Below are the code and all the weights of a small trained network. Each question names an input and a target symbol and asks about switching units off, where a switched-off unit gives its printed mean instead of its output.

import numpy as np


def w(rows, s, z=0):
    codes = np.array(rows[::2]) - 128.0
    scale = np.full(codes.shape[1], s)
    scale[-1] = z or s
    return codes * scale


def norm(h):
    return h / np.sqrt((h * h).mean(-1, keepdims=True) + 1e-5)


def f(y):
    return np.maximum(y, 0)


def softmax(a):
    e = np.exp(a - a.max(-1, keepdims=True))
    return e / e.sum(-1, keepdims=True)


def log_softmax(a):
    a = a - a.max(-1, keepdims=True)
    return a - np.log(np.exp(a).sum(-1, keepdims=True))


def net(x, mask):
    ids = ['αβγεζλμξσψω'.index(c) for c in x.split()]
    T = len(ids)
    res = E[ids] + P[:T]
    u = 0
    for l in range(3):
        q, k, v = (norm(res) @ M[l].T for M in (Q, K, V))
        z = softmax(np.where(np.tri(T) > 0, q @ k.T / 2**0.5, -1e9)) @ v
        res = res + np.where(mask[u], z, O[l][:, -1]) @ O[l][:, :-1]
        u += 1
        y = f(norm(res) @ A[l][:, :-1].T + A[l][:, -1])
        res = res + np.where(mask[u : u + 4], y, B[l][:, -1]) @ B[l][:, :-1]
        u += 4
    return log_softmax(norm(res)[-1] @ U[:, :-1].T + U[:, -1])


Q, K, V, O, A, B = {}, {}, {}, {}, {}, {}
E = w([
[172,209,107,211,31,97],'α',
[134,73,105,200,131,93],'β',
[144,149,161,174,85,167],'γ',
[130,96,84,179,74,200],'ε',
[72,189,117,34,70,175],'ζ',
[87,143,94,166,164,136],'λ',
[62,137,166,62,164,79],'μ',
[78,59,165,210,143,48],'ξ',
[102,79,29,148,125,133],'σ',
[92,147,243,150,100,117],'ψ',
[78,6,115,154,115,165],'ω',
],0.017)
P = w([
[185,126,101,188,177,132],'0',
[121,156,173,109,34,84],'1',
[117,154,28,75,83,162],'2',
[176,105,103,184,199,133],'3',
[64,173,190,87,1,103],'4',
[95,156,8,60,87,154],'5',
[166,77,117,217,229,93],'6',
],0.0098)
Q[0] = w([
[147,162,118,97,178,99],'0.h1',
[6,118,105,149,82,102],'0.h1',
],0.017)
K[0] = w([
[133,207,139,132,143,62],'0.h1',
[1,35,104,105,165,142],'0.h1',
],0.0097)
V[0] = w([
[168,253,106,147,101,91],'0.h1',
[111,128,82,83,148,204],'0.h1',
],0.0057)
O[0] = w([
[111,204,85,247,100,71,2],'0.h1',
[120,28,119,56,126,84,74],'0.h1',
],0.011,0.0033)
A[0] = w([
[179,107,200,146,129,154,159],'0.n1',
[45,165,163,135,89,99,1],'0.n2',
[20,158,236,190,254,152,120],'0.n3',
[102,91,150,89,204,149,82],'0.n4',
],0.0079,0.0026)
B[0] = w([
[140,50,190,114,78,174,183],'0.n1',
[107,147,109,175,57,173,169],'0.n2',
[88,244,112,96,157,127,254],'0.n3',
[6,161,99,102,161,77,178],'0.n4',
],0.011,0.0051)
Q[1] = w([
[51,101,122,145,4,70],'1.h1',
[149,123,207,133,144,130],'1.h1',
],0.014)
K[1] = w([
[30,177,141,28,124,112],'1.h1',
[85,137,221,254,137,137],'1.h1',
],0.0099)
V[1] = w([
[60,107,30,238,168,169],'1.h1',
[253,87,149,130,135,82],'1.h1',
],0.0049)
O[1] = w([
[62,37,171,165,134,26,233],'1.h1',
[255,32,103,130,90,141,4],'1.h1',
],0.0096,0.0042)
A[1] = w([
[82,180,121,103,153,120,177],'1.n1',
[82,130,190,27,38,125,194],'1.n2',
[86,201,105,157,112,103,74],'1.n3',
[110,199,150,63,2,109,4],'1.n4',
],0.0091,0.0021)
B[1] = w([
[254,117,33,49,71,167,236],'1.n1',
[204,147,189,158,90,32,254],'1.n2',
[80,61,124,126,155,83,239],'1.n3',
[213,56,137,204,196,150,209],'1.n4',
],0.0094,0.006)
Q[2] = w([
[162,173,2,33,3,87],'2.h1',
[144,7,197,19,140,175],'2.h1',
],0.0078)
K[2] = w([
[186,163,126,10,96,82],'2.h1',
[107,46,128,119,101,183],'2.h1',
],0.011)
V[2] = w([
[217,222,49,3,117,85],'2.h1',
[163,65,120,224,164,222],'2.h1',
],0.0047)
O[2] = w([
[185,126,155,164,18,45,2],'2.h1',
[161,231,2,81,98,209,94],'2.h1',
],0.0093,0.0028)
A[2] = w([
[118,156,109,158,118,62,122],'2.n1',
[130,129,95,163,240,117,2],'2.n2',
[121,247,184,102,51,114,127],'2.n3',
[91,107,127,46,57,129,107],'2.n4',
],0.013,0.0048)
B[2] = w([
[172,127,87,77,85,190,253],'2.n1',
[181,145,181,128,162,99,242],'2.n2',
[100,71,129,254,98,103,199],'2.n3',
[178,219,212,159,156,182,210],'2.n4',
],0.014,0.0053)
U = w([
[74,86,148,50,159,180,114],'α',
[105,114,77,104,146,218,186],'β',
[119,212,168,169,171,214,67],'γ',
[196,157,69,104,149,120,129],'ε',
[116,30,65,135,173,84,85],'ζ',
[31,191,106,95,97,73,151],'λ',
[224,96,133,173,202,126,2],'μ',
[58,121,180,205,114,111,73],'ξ',
[176,63,149,55,73,66,154],'σ',
[172,208,108,140,79,131,218],'ψ',
[167,173,246,61,168,132,169],'ω',
],0.013,0.0056)

Each question gives the input, a string of symbols that net reads in full, and the target symbol t.
The units are the heads (2 rows each of Q, K, V and O) and the neurons (one row each of A and B). Each row of codes is followed by its name. A weight is (code - 128) times the scale printed after its matrix; where a second scale follows, it is the last column's (O, A, B and U).
mask holds one flag per unit, layer by layer, with each layer's heads first. A switched-off unit (its flag False) gives its mean, the last column of its rows in O or B, instead of its output. The means were averaged over made-up inputs and are rounded, as every weight is.
A unit's drop is (log p(t) with every unit on - log p(t) with that unit switched off) / (log p(t) with every unit on - log p(t) with every unit switched off).
The circuit of an input: a set's keep is (log p(t) with only the set's units on - log p(t) with every unit switched off) / (log p(t) with every unit on - log p(t) with every unit switched off). Starting from the 12 units with the biggest drops (on a tie, the unit counted first), units are removed one at a time, each time the one whose removal leaves the highest keep (on an exact tie, the one counted first), for as long as the keep stays at least 0.8.
circuit, biggest first: the units of the circuit, biggest drop first
unit that matters most: the unit with the biggest drop
top k neurons: the k neurons with the biggest drops, biggest first
top k neurons in layer l: the k neurons of layer l with the biggest drops, biggest first
input ξ ξ β ω ε, target ω: circuit, biggest first => (0.h1 2.n4)
input α β ξ β σ, target σ: top 2 neurons in layer 0 => (0.n1 0.n3)
input μ λ ξ σ β ξ, target σ: circuit, biggest first => (1.n1 2.n1)
input ω ξ λ, target ω: circuit, biggest first => (2.n4 0.h1)
input β β β μ, target λ: circuit, biggest first => (0.n4)
input β γ ω ξ α β, target ω: circuit, biggest first => (0.h1 2.n4)
input ξ ξ σ ξ ε λ ζ, target σ: top 2 neurons => (1.n1 1.n2)
input λ β γ β μ γ, target σ: top 2 neurons => (1.n1 1.n3)
input ξ σ λ α ξ ξ, target λ: circuit, biggest first => (1.h1 1.n4)
input ξ ζ ψ γ ε λ, target ψ: circuit, biggest first => (1.n4 1.n1 2.h1)
input β ξ β σ μ γ, target σ: circuit, biggest first => (1.n1 2.h1 1.n4 2.n4)
input ξ γ γ, target μ: top 3 neurons => (1.n4 0.n3 1.n3)
input ξ ξ ξ ξ ω ζ, target ψ: top 3 neurons => (2.n4 1.n1 2.n3)
input γ ξ ξ ε, target β: circuit, biggest first => (2.h1 1.n2)
input ξ σ β, target ζ: top 4 neurons => (0.n3 1.n1 1.n2 1.n4)
input ξ μ σ β ξ, target σ: unit that matters most => 0.h1
input β ε β σ σ ε ξ, target ω: circuit, biggest first => (2.n2 0.n3)
input ε ω ε ψ ε σ, target ω: circuit, biggest first => (2.n4 0.h1)
input ξ ξ γ ε ξ γ μ, target λ: circuit, biggest first => (0.n3 0.n4)
input ξ ξ σ λ α, target σ: unit that matters most => 1.n4
input ξ γ γ γ ζ σ, target ψ: circuit, biggest first => (2.h1 2.n4 1.h1)
input β ξ β μ ξ μ γ, target γ: top 3 neurons => (1.n2 0.n1 1.n1)
input ξ β λ ξ λ, target ξ: top 2 neurons => (0.n3 2.n3)
input ξ ω ξ ζ ε β, target ψ: top 3 neurons in layer 1 => (1.n4 1.n1 1.n3)
input γ ξ ζ λ, target ε: top 3 neurons in layer 1 => (1.n1 1.n3 1.n4)
input ω γ ξ γ ω γ, target ω: top 3 neurons => (0.n3 1.n4 1.n1)
